The symbols move the nodes like this.
z524: ~>z365, !>z714, %>z553, +>-, @>z149, ^>-
z486: ~>z952, !>-, %>-, +>z62, @>z650, ^>z632
z607: ~>z636, !>z398, %>-, +>-, @>z889, ^>z19
z401: ~>-, !>z770, %>-, +>z885, @>z97, ^>z425
z231: ~>-, !>z559, %>-, +>z755, @>z588, ^>z37
z25: ~>z748, !>z305, %>z770, +>z149, @>z113, ^>-
z553: ~>z625, !>z539, %>-, +>z889, @>z632, ^>z65
z949: ~>-, !>z99, %>-, +>z528, @>z758, ^>z569
z650: ~>z10, !>-, %>-, +>z7, @>z333, ^>z120
z64: ~>-, !>z10, %>-, +>z120, @>z559, ^>z97
z586: ~>-, !>z694, %>-, +>z93, @>z476, ^>z176
z891: ~>z622, !>z150, %>z559, +>z974, @>z365, ^>-
z28: ~>z97, !>z120, %>z415, +>z194, @>z755, ^>z332
z717: ~>z113, !>z868, %>z120, +>-, @>z974, ^>-
z622: ~>-, !>z758, %>-, +>z891, @>z176, ^>-
z935: ~>-, !>z530, %>-, +>z639, @>z694, ^>z758
z625: ~>-, !>z869, %>-, +>z553, @>z770, ^>z588
z425: ~>-, !>z401, %>-, +>z224, @>z389, ^>-
z7: ~>z650, !>-, %>-, +>-, @>z398, ^>z498
z224: ~>z425, !>z885, %>z935, +>z812, @>z332, ^>-
z559: ~>-, !>z77, %>-, +>z636, @>z625, ^>z231
z759: ~>z866, !>-, %>-, +>z958, @>z629, ^>z993
z46: ~>z914, !>z19, %>z350, +>-, @>z151, ^>-
z812: ~>z224, !>z582, %>z639, +>-, @>z684, ^>-
z958: ~>z759, !>-, %>-, +>-, @>z129, ^>z101
z889: ~>z553, !>z549, %>-, +>-, @>z460, ^>z990
z120: ~>z64, !>z650, %>-, +>z498, @>z636, ^>z28
z476: ~>-, !>z494, %>-, +>z305, @>z949, ^>z748
z530: ~>-, !>-, %>-, +>z629, @>z415, ^>z935
z755: ~>z231, !>z636, %>z527, +>z19, @>z65, ^>z914
z714: ~>z93, !>z653, %>z539, +>-, @>z445, ^>z524
z770: ~>-, !>z952, %>-, +>z632, @>z64, ^>z401
z333: ~>z77, !>-, %>-, +>z398, @>z539, ^>z636
z869: ~>-, !>-, %>-, +>z539, @>z952, ^>z625
z389: ~>-, !>z97, %>-, +>z332, @>z37, ^>-
z632: ~>z770, !>z486, %>-, +>z460, @>z120, ^>z885
z679: ~>z150, !>z911, %>z333, +>-, @>z714, ^>z974
z971: ~>z839, !>-, %>-, +>-, @>z452, ^>z653
z684: ~>z332, !>z194, %>z744, +>-, @>z46, ^>-
z680: ~>-, !>z588, %>-, +>z373, @>z425, ^>-
z549: ~>z539, !>-, %>-, +>-, @>z62, ^>z889
z332: ~>z389, !>z28, %>z694, +>z684, @>z914, ^>-
z528: ~>z949, !>z993, %>z10, +>z868, @>z150, ^>z113
z62: ~>z486, !>-, %>-, +>-, @>z7, ^>z460
z77: ~>-, !>-, %>-, +>z333, @>z869, ^>z559
z93: ~>z586, !>z744, %>z869, +>z714, @>z305, ^>z365
z911: ~>z639, !>z129, %>-, +>-, @>z653, ^>z679
z629: ~>z530, !>-, %>-, +>z129, @>z839, ^>z639
z10: ~>-, !>-, %>-, +>z650, @>z77, ^>z64
z445: ~>z305, !>z712, %>z486, +>-, @>z868, ^>z149
z129: ~>z629, !>-, %>-, +>-, @>z971, ^>z911
z653: ~>z744, !>z971, %>-, +>-, @>z712, ^>z714
z365: ~>z176, !>z93, %>z625, +>z524, @>z25, ^>-
z113: ~>z569, !>z528, %>z64, +>z717, @>z891, ^>-
z101: ~>z993, !>z958, %>-, +>-, @>z911, ^>z868
z990: ~>z65, !>z889, %>z759, +>-, @>z582, ^>z151
z452: ~>z859, !>-, %>-, +>-, @>z958, ^>z712
z19: ~>z755, !>z607, %>z859, +>-, @>z990, ^>z46
z866: ~>-, !>-, %>-, +>z759, @>z530, ^>z99
z694: ~>-, !>z415, %>-, +>z744, @>z494, ^>z586
z498: ~>z120, !>z7, %>-, +>-, @>z607, ^>z194
z149: ~>z25, !>z445, %>z632, +>-, @>z717, ^>-
z150: ~>z758, !>z639, %>z77, +>z679, @>z93, ^>z891
z758: ~>-, !>z935, %>-, +>z150, @>z586, ^>z622
z398: ~>z333, !>-, %>-, +>-, @>z549, ^>z607
z460: ~>z632, !>z62, %>-, +>-, @>z498, ^>z582
z885: ~>z401, !>z632, %>z530, +>z582, @>z28, ^>z224
z569: ~>-, !>z949, %>-, +>z113, @>z622, ^>-
z859: ~>z527, !>-, %>-, +>z452, @>z759, ^>z350
z65: ~>z588, !>z553, %>z866, +>z990, @>z885, ^>z373
z744: ~>z694, !>z839, %>-, +>z653, @>z350, ^>z93
z97: ~>-, !>z64, %>-, +>z28, @>z231, ^>z389
z415: ~>-, !>-, %>-, +>z839, @>z527, ^>z694
z588: ~>-, !>z625, %>-, +>z65, @>z401, ^>z680
z194: ~>z28, !>z498, %>z839, +>-, @>z19, ^>z684
z993: ~>z99, !>z759, %>-, +>z101, @>z639, ^>z528
z748: ~>-, !>z476, %>-, +>z25, @>z569, ^>-
z305: ~>z476, !>z350, %>z952, +>z445, @>z528, ^>z25
z350: ~>z494, !>z859, %>-, +>z712, @>z993, ^>z305
z373: ~>z680, !>z65, %>z99, +>z151, @>z224, ^>-
z952: ~>-, !>-, %>-, +>z486, @>z10, ^>z770
z539: ~>z869, !>-, %>-, +>z549, @>z486, ^>z553
z974: ~>z891, !>z679, %>z636, +>-, @>z524, ^>-
z839: ~>z415, !>-, %>-, +>z971, @>z859, ^>z744
z636: ~>z559, !>z333, %>-, +>z607, @>z553, ^>z755
z914: ~>z37, !>z755, %>z494, +>z46, @>z373, ^>-
z494: ~>-, !>z527, %>-, +>z350, @>z99, ^>z476
z151: ~>z373, !>z990, %>z993, +>-, @>z812, ^>-
z582: ~>z885, !>z460, %>z629, +>-, @>z194, ^>z812
z176: ~>-, !>z586, %>-, +>z365, @>z748, ^>-
z868: ~>z528, !>z101, %>z650, +>-, @>z679, ^>z717
z99: ~>-, !>z866, %>-, +>z993, @>z935, ^>z949
z712: ~>z350, !>z452, %>-, +>-, @>z101, ^>z445
z37: ~>-, !>z231, %>-, +>z914, @>z680, ^>-
z527: ~>-, !>-, %>-, +>z859, @>z866, ^>z494
z639: ~>z935, !>z629, %>-, +>z911, @>z744, ^>z150

The rows follow the links: the fewer symbols apart two nodes are, the more alike their rows tend to be.

Each row is also shifted at random along 6 hidden directions that mean nothing.

Some nodes, each with a row of numbers:
z176: [42, 13, -10, 16, -5, -43, -3, 3, 30, 39, -33, -10, -26, 49, 13, 20, 15, -40, 8, -5, -8, 4, -54, -7, -13, -48, 9, -39, -7, 6, -1, 4, 13, 14, -10, -10, 8, 9, -21, -3, -20, -33, 11, 35, -12, -15, 6, 10]
z460: [-6, 3, -8, -45, -34, -19, -6, 14, 22, -10, 69, -35, -34, -42, -37, -5, 23, 14, 10, 5, -21, 2, 33, -5, 34, 0, 0, -18, -8, -28, 13, -42, -12, 0, 13, 7, 8, 15, 14, -7, -12, 32, 4, 16, -13, 35, -2, 2]
z398: [-34, 18, 7, -4, -6, -24, 6, 15, 2, -21, 19, 1, -36, -38, -9, -23, 9, 31, -2, 4, 5, 2, -11, -26, 19, 13, -14, 25, 31, -30, -12, 17, -2, -10, -4, 1, -4, 12, 25, 5, 18, 1, 11, 21, 20, 47, 10, -2]
z869: [96, 25, 1, -15, 28, -33, -22, 11, -7, -18, 16, -28, -18, 4, -21, 18, 14, -11, 12, -14, -21, 20, -22, 20, 16, -52, 50, -4, -37, -16, -8, -9, -11, -1, -20, -25, 5, -5, 33, 29, 7, 14, -1, 52, -9, -16, -4, -19]
z486: [19, -21, 4, -33, 3, 1, -26, 8, 11, -9, 33, -28, -25, -29, -18, 2, 5, 26, 26, -23, -28, 17, 52, -14, 44, -12, 10, 21, -9, -4, -5, -13, 11, -2, 21, 39, -4, 15, 15, 33, 20, 24, 2, -13, 24, 30, -6, -23]
z935: [44, 27, -6, 14, -10, -9, -27, -25, 5, 16, -25, 6, 22, 37, -23, 20, 12, -29, -12, 29, -25, -15, -71, 26, -27, -27, 13, -34, -18, -14, 44, 15, 9, -13, 4, -26, 18, -20, 2, -19, -4, -3, -28, 71, -10, -48, -29, -38]
z93: [98, 22, 4, -7, -7, -34, -9, -8, 36, 46, 23, 6, -19, 21, -17, -9, 6, -33, 4, 12, 15, -18, -37, -4, -8, -24, 1, -67, -30, -11, -17, 14, -42, -1, -22, -63, -2, 7, -17, -26, -17, -25, 7, 40, -25, 16, 17, 49]
z625: [12, -4, -1, 15, 24, -31, -14, 29, 12, -17, 4, -18, -18, 5, -17, 17, 0, -3, 36, -52, -14, 31, 27, -2, 28, -4, -3, 8, -41, 13, -18, -18, -17, 13, -30, -27, -1, -15, 10, 36, 10, 9, -7, -16, 18, 41, 20, 3]
z569: [34, -38, 7, 19, 12, -5, -13, 12, -5, 29, -52, -18, 24, 26, 24, 17, -33, -16, -4, -23, 15, -10, 2, 29, -2, -26, -4, 54, -35, 52, -22, -2, -7, 45, -31, 6, 0, 18, -35, 23, 0, 1, -4, -40, -4, -3, -9, 7]
z958: [11, -18, 17, 16, -3, 23, 13, -17, -38, -18, -23, -3, 12, -27, 5, -9, -5, 35, -35, 33, 25, -24, -4, 19, -20, 18, -11, 31, 13, -7, 25, 16, 26, -24, 17, 10, 8, 11, 13, -37, 14, 10, -10, -2, -1, -25, -14, -19]
z62: [32, -1, 14, 12, -17, 21, 14, -6, 7, -19, 28, -3, -26, -40, -18, 17, 6, 33, 24, 7, -28, -10, 30, -34, 16, 42, -30, -22, 29, 15, 16, -12, 14, -22, 18, 15, -28, 20, 12, -16, 1, 13, -7, -24, -8, 26, 46, 6]
z866: [56, -4, 5, 11, 20, 29, -4, -29, -24, -10, -28, 1, 19, 17, 3, 24, 9, -9, -8, 19, -21, 2, -27, 16, -16, -27, 37, -28, -5, -2, 48, 10, 50, -33, 29, 20, 15, -13, 12, -20, 3, -3, -20, 30, 0, -76, -23, -43]
z425: [-30, -30, -4, -15, -4, -42, -30, 32, 48, 32, 4, -42, -40, 9, -9, 12, 7, -12, 46, -49, -12, 15, 35, -11, 46, -40, 6, 40, -38, 24, -16, -42, 0, 49, -16, 20, -1, 26, -22, 57, -7, 17, 11, -15, 14, 40, 5, 9]
z99: [-25, -30, -4, -7, 12, -20, -25, 7, 19, 17, 0, -24, -7, 14, -24, -10, 15, -9, 13, -19, 3, 17, 13, 17, 17, -38, 7, 14, -61, -26, 36, -7, 13, 13, 7, -1, 35, -2, -10, 6, 6, 16, -23, 27, 28, 1, -54, -28]
z77: [2, 5, 13, 43, 21, -17, -22, 22, 0, -14, -57, 4, -8, 7, 11, 17, -10, 9, 20, -35, -17, 17, -11, -25, 15, 9, -20, 47, 8, 27, -34, 35, 7, 9, -26, 11, -20, -4, 22, 36, 35, -18, -2, -31, 40, 37, 33, -11]
z885: [-43, -5, 19, 0, 1, 33, -7, -5, -19, -15, -5, -8, 27, -21, -7, 26, -22, 11, 4, -2, -5, -3, 29, 18, 10, 24, -1, 23, -10, 43, -6, -23, -13, 0, -5, -7, -32, 2, 7, 6, 0, 24, -12, -36, -18, 0, 32, -2]
z28: [-61, -5, -2, -53, -1, 31, -44, -6, -4, 10, 20, 18, 39, -6, 7, -16, -24, 8, -2, -20, -10, 3, 44, 1, 20, 19, 6, 44, 4, 10, -47, -6, -51, 31, -7, 29, -20, -12, -12, 40, 22, 20, 3, -46, 12, 22, -2, -2]
z839: [-44, 7, 1, 18, 27, -6, 10, -25, 5, -17, 53, 43, -29, 2, -9, -66, 35, 12, 1, 11, 25, 1, 1, -18, 9, 21, -5, -19, 2, -67, 53, 29, -17, -34, 9, -53, 20, -21, -2, -9, 10, 12, -20, 61, 52, -2, -42, -13]
z993: [46, -53, 7, 5, 17, 11, -10, 10, -17, 0, -13, -6, 49, -10, -4, -20, -39, 20, -23, -17, 28, -18, 49, 40, 7, 26, -42, 75, -62, 19, -18, 10, -35, 35, -24, -17, 12, -6, -16, 3, 22, 24, -16, -68, 3, 32, -27, 9]
z759: [46, -32, 16, 11, 31, 26, -11, -19, -43, -19, -3, 10, 40, -14, 5, -30, -28, 22, -33, 8, 34, -26, 23, 41, -2, 11, -5, 57, -25, -5, 12, 26, -13, 2, -5, -15, 10, -8, 2, -2, 31, 28, -20, -16, 7, -22, -42, -22]
z949: [-81, -9, 28, 58, -7, -49, -23, 1, 40, 41, -49, -28, -48, 19, -44, 12, 20, -11, 20, 3, 23, -14, -51, 7, 3, -42, -23, 5, -42, 5, 83, -11, 34, -9, -14, -62, 7, 29, 1, -12, -11, 6, -31, 61, 16, 6, 3, -14]
z120: [30, 12, -13, -36, -20, -18, -41, 20, 17, 4, 12, -12, 13, -10, -31, 6, -12, 7, 3, -14, -39, -8, 3, 8, 28, 1, -12, 36, -9, -2, -36, -2, -40, 33, -18, 14, -5, -11, 10, 32, 21, 18, -1, -2, -3, 54, 0, -14]
z758: [40, -10, 7, 25, -14, -5, -25, -3, 38, 57, -65, -10, 2, 45, 0, 40, -12, -27, 28, -12, -17, -11, -23, -33, -6, -14, -20, -27, -22, 42, -5, 17, 29, 12, -2, 22, -14, 6, -15, -14, 0, -37, -4, -22, 3, 13, 28, 10]
z650: [-35, 4, 12, -11, 7, -24, -43, 9, 6, -7, 12, 2, -12, -23, -21, -35, 0, 32, -4, -5, -6, -14, -6, 9, 41, 4, -7, 76, 4, -23, -1, 17, -34, 19, -26, -11, -3, 3, 19, 36, 36, 35, -8, 35, 35, 43, -16, -32]
z717: [-5, -24, 5, 33, -40, -8, 31, 1, 39, 35, -6, -18, -44, -3, 2, 14, 4, 2, 17, 20, 9, -26, 8, -35, -4, 19, -42, -29, 19, 28, 29, -27, 32, 0, 17, 6, -7, 43, -32, -36, -36, -18, 5, -21, -24, 19, 36, 40]
z586: [4, 4, -8, -6, 22, 37, 10, -31, 2, 20, 10, 36, 19, 48, 19, -4, 10, -39, 20, -12, -8, 31, 17, -27, -20, -2, 23, -85, -2, -6, 5, 12, 10, -26, 24, 16, 12, -33, -19, -14, -19, -30, -4, -15, 19, -45, -16, 7]
z684: [-94, 8, -8, 6, -31, 49, 36, -22, -5, -9, 5, 36, 7, -8, 21, 12, -2, 11, 7, 17, -20, -9, 7, -33, -12, 58, -19, -21, 73, 18, 16, -16, 23, -13, 35, 47, -24, 0, -18, -11, -17, -7, 2, -35, -13, -21, 30, 3]
z365: [-88, -6, -20, 5, 2, -20, 22, -8, 20, 12, 26, 27, -22, 27, 27, -48, 27, -19, -2, 4, 36, 4, -8, -12, -5, -6, 2, -13, 11, -37, 22, -5, -8, 3, 3, -18, 23, -6, -38, -5, -23, -6, 7, 37, 19, -13, -39, 12]
z150: [34, -17, 6, -41, -6, 13, -39, -17, -4, 40, -16, 5, 54, 11, 7, -24, -30, -16, -36, 11, 24, -28, -8, 25, -15, -21, 7, 31, -29, 1, -29, 20, -39, 36, -13, 8, 3, -1, -20, -3, 13, -5, 1, -17, -5, -4, -32, 4]
z755: [-8, 35, -13, -51, 10, 43, 0, -7, -24, -18, 32, 27, 34, 9, 20, -1, -6, -19, -1, -9, -20, 28, 17, -4, -12, 4, 46, -42, 22, -4, -49, -3, -30, -14, 3, 25, -9, -31, 5, 12, 2, -10, 24, -18, -9, -30, 10, 8]
z639: [55, -5, -5, -2, -5, 6, -16, -19, 17, 17, 10, 17, 30, 11, -18, -4, -9, -2, -4, 12, -10, -26, -3, -4, -9, 31, -38, -19, -19, -10, 13, 18, -25, 6, 2, -12, 6, -16, -19, -25, 0, 3, -17, -3, -2, 9, -21, 0]
z653: [22, -13, -5, 20, -26, -19, 26, 14, 38, 18, -2, -4, -32, -13, -7, -8, 0, 12, 19, -5, 6, -6, 23, -57, 2, 41, -69, -26, 6, 3, -17, 17, 10, 2, 0, 4, -8, 13, -9, -34, -4, -34, 23, -45, 23, 76, 28, 56]
z25: [-3, -45, -5, 25, 6, -9, 33, 20, 18, 15, -5, -11, -23, 14, 31, -6, -9, -11, 16, -28, 36, 8, 48, -26, -1, 7, -26, 5, -15, 27, -21, -9, 4, 23, -9, 9, 4, 19, -35, 3, -21, -16, 14, -63, 7, 27, 7, 49]
z113: [36, -4, 16, 48, -16, -29, 6, -6, 8, 22, -21, -11, -10, 15, -9, 14, -10, -15, -14, 30, 28, -45, -51, 49, -16, -13, -16, 5, -16, 17, 38, -26, -15, 15, -31, -72, -8, 31, -26, -18, -27, 18, -18, 44, -55, -27, 11, 14]
z549: [-10, -16, 11, 2, 19, 10, 22, 14, -23, -47, 39, 9, -10, -44, 3, -31, -6, 34, 1, -13, 20, 11, 57, -13, 24, 44, -17, 36, 9, -6, -23, 6, -22, -12, -9, -8, -14, 1, 18, 13, 19, 19, 10, -42, 20, 46, 18, 12]

Start here and follow the symbols in turn, left to right. Where do you end up?
Answers are names.
[26, 1, -6, -36, 20, 20, -45, -11, -4, -13, 29, 15, 20, 10, -1, -6, -6, -1, 15, -17, -34, 16, 22, 5, 27, -6, 29, 20, -3, -10, -16, 7, -25, 10, 2, 28, -1, -28, 1, 43, 27, 18, -11, 4, 30, -11, -28, -37]
@ ^ @: z625
[-36, -27, 15, 2, -21, 23, 23, -6, -5, 21, -34, -13, 3, -19, -2, 1, -7, 13, -10, 28, 26, -20, 9, -9, -19, 7, -20, -1, 8, 13, 26, -3, 42, -10, 22, 21, -1, 24, -4, -50, -11, -11, 3, -26, -11, -1, 8, 17]
~ + @: z679
[-36, -25, -7, 36, -34, -30, -1, -1, 60, 55, -25, 0, -37, 30, 11, 0, 1, -5, 29, -2, 5, -28, -10, -37, 6, 7, -54, 2, 8, 22, 16, -8, 11, 33, -1, 8, -13, 27, -47, -6, -18, -14, 1, -15, 14, 38, 12, 23]
~ @ + @: z25
[-81, -18, -19, -28, -7, -5, -26, 6, 32, 15, 41, 13, -11, 5, 19, -23, -9, 5, 17, -22, -2, 4, 44, -17, 32, 10, -5, 48, 9, 4, -32, -28, -45, 48, -8, 30, -13, 6, -37, 57, 2, 27, 10, -27, 21, 35, -9, 1]
! ^ !: z28
[24, -42, 2, 12, -6, 25, 19, 6, -11, -8, -2, 0, 31, -31, -1, -11, -23, 27, -20, 3, 24, -26, 48, 12, -2, 52, -52, 39, -17, 17, -6, 10, -13, 13, -1, 4, 1, 0, -12, -22, 8, 11, -4, -72, -3, 31, 0, 22]
! ~ ^ ^ @: z150
[-37, 29, -9, -10, 29, -43, -40, 12, 5, -25, 40, 10, -4, 9, -27, -28, 14, -10, 8, -26, -2, 25, -14, 25, 30, -19, 20, 25, -31, -46, -7, 2, -62, 14, -38, -64, 19, -29, 15, 45, 16, 26, -18, 59, 26, 18, -30, -23]
! @ + +: z549
[44, -21, -2, -35, -16, 59, 4, -28, -8, 19, 35, 27, 51, -11, 19, -22, -30, 3, -16, 16, 17, -26, 50, -3, -10, 51, -22, -12, -1, 10, -33, 8, -39, 7, 14, 24, -16, -10, -28, -27, -2, 0, 3, -68, -15, 1, -8, 36]
% + @ @ ~: z486
[-93, 4, -17, -17, -11, 5, 30, 9, -2, -9, 11, 10, -12, -11, 32, -19, 10, 9, -4, 0, 7, 15, 15, -24, -4, 15, 7, 8, 52, -7, -21, -6, 10, 2, 19, 44, -5, 5, -2, 9, -9, -11, 34, -19, 7, 7, 7, 12]
@ @ !: z582
[16, -7, -2, -16, -20, -35, 19, 22, -12, 14, -14, -38, -7, -7, 17, -17, 7, -4, -32, 17, 43, -11, -16, 28, -14, -43, 21, 26, -2, -9, -15, -10, 7, 20, -7, 0, 23, 27, -4, -10, -18, -12, 27, 16, -27, -3, -21, 22]
% ~ +: z632
[4, 15, -1, 1, -15, -6, -2, 3, -3, -4, -4, -14, 2, -1, -3, 32, -8, -9, -7, 17, -13, -9, -27, 39, -3, -19, 19, 6, 10, 32, 1, -42, -10, 16, -5, -11, -18, 23, -5, 17, -18, 24, -1, 26, -52, -32, 22, -5]
! ! ~ ^ ^: z425
[57, -2, 18, 40, 8, 18, 40, -15, 10, 11, 40, 17, -11, 13, -8, 6, 0, -25, 22, 1, 26, -2, 25, -7, -16, 31, -18, -94, -30, 16, 21, -12, -18, -31, -8, -70, -16, -1, -25, -41, -36, -12, -9, -13, -29, -7, 42, 54]
~ @ + ! ~: z99
[55, 16, -4, -22, -27, 10, 0, -1, 23, -18, 43, -29, -11, -15, -39, 53, 20, -3, 38, 4, -75, 18, 20, -22, 18, 7, 9, -82, -1, 5, 25, -45, 27, -28, 30, 30, -7, -4, 18, -13, -19, 4, -3, 3, -32, -11, 26, -16]
+ ^ ~ @ @: z755
[21, -15, 17, -18, -1, 16, -8, -30, 2, 22, 59, 6, 12, 3, -20, -25, 5, -15, -12, 25, 28, -18, 20, 34, 4, -14, 16, -38, -54, -24, 51, -27, -31, -7, 9, -54, 8, 1, -24, -25, -27, 26, -20, 39, -27, -39, -35, 2]
! @ ^ @ !: z744
[-43, 8, -10, -8, 16, -18, 3, 6, 10, -14, 43, 0, -25, 22, 3, -3, 23, -25, 24, -22, -10, 32, 19, 11, 19, -29, 42, -21, -12, -14, 14, -41, -7, -2, -3, -17, 11, -5, -10, 35, -25, 17, -7, 27, -6, -25, -15, -5]
+ ! ! +: z889
[-28, -12, 8, 19, 30, -1, 5, 2, -3, 10, -31, -7, 0, 23, 9, 0, 9, -28, 2, -11, 24, 21, 1, 8, -13, -29, 14, -9, -33, 5, 19, 6, 24, -11, -4, -17, 19, -3, -7, -4, -7, -11, -9, 3, 16, -24, -12, 4]
^ ! ^: z748
[-24, -29, -3, 33, 4, -37, 9, 15, 36, 34, -37, -27, -36, 35, 14, 13, 16, -23, 31, -31, 11, 20, 2, -21, 1, -36, 1, -5, -19, 23, 12, -11, 42, 10, -5, 8, 11, 21, -19, 14, -20, -25, 9, -11, 21, 6, -2, 18]
@ + % +: z120
[10, -29, 6, 6, 6, 24, -13, -18, 8, 13, 0, 21, 6, -1, 10, -28, -7, 24, 10, -5, 3, -21, 27, -28, 11, 31, -32, 20, -1, -11, 16, 31, 2, 2, 14, 25, 2, -8, -14, -1, 25, -2, -14, -22, 49, 18, -22, -11]
+ ^ ~ ^: z150
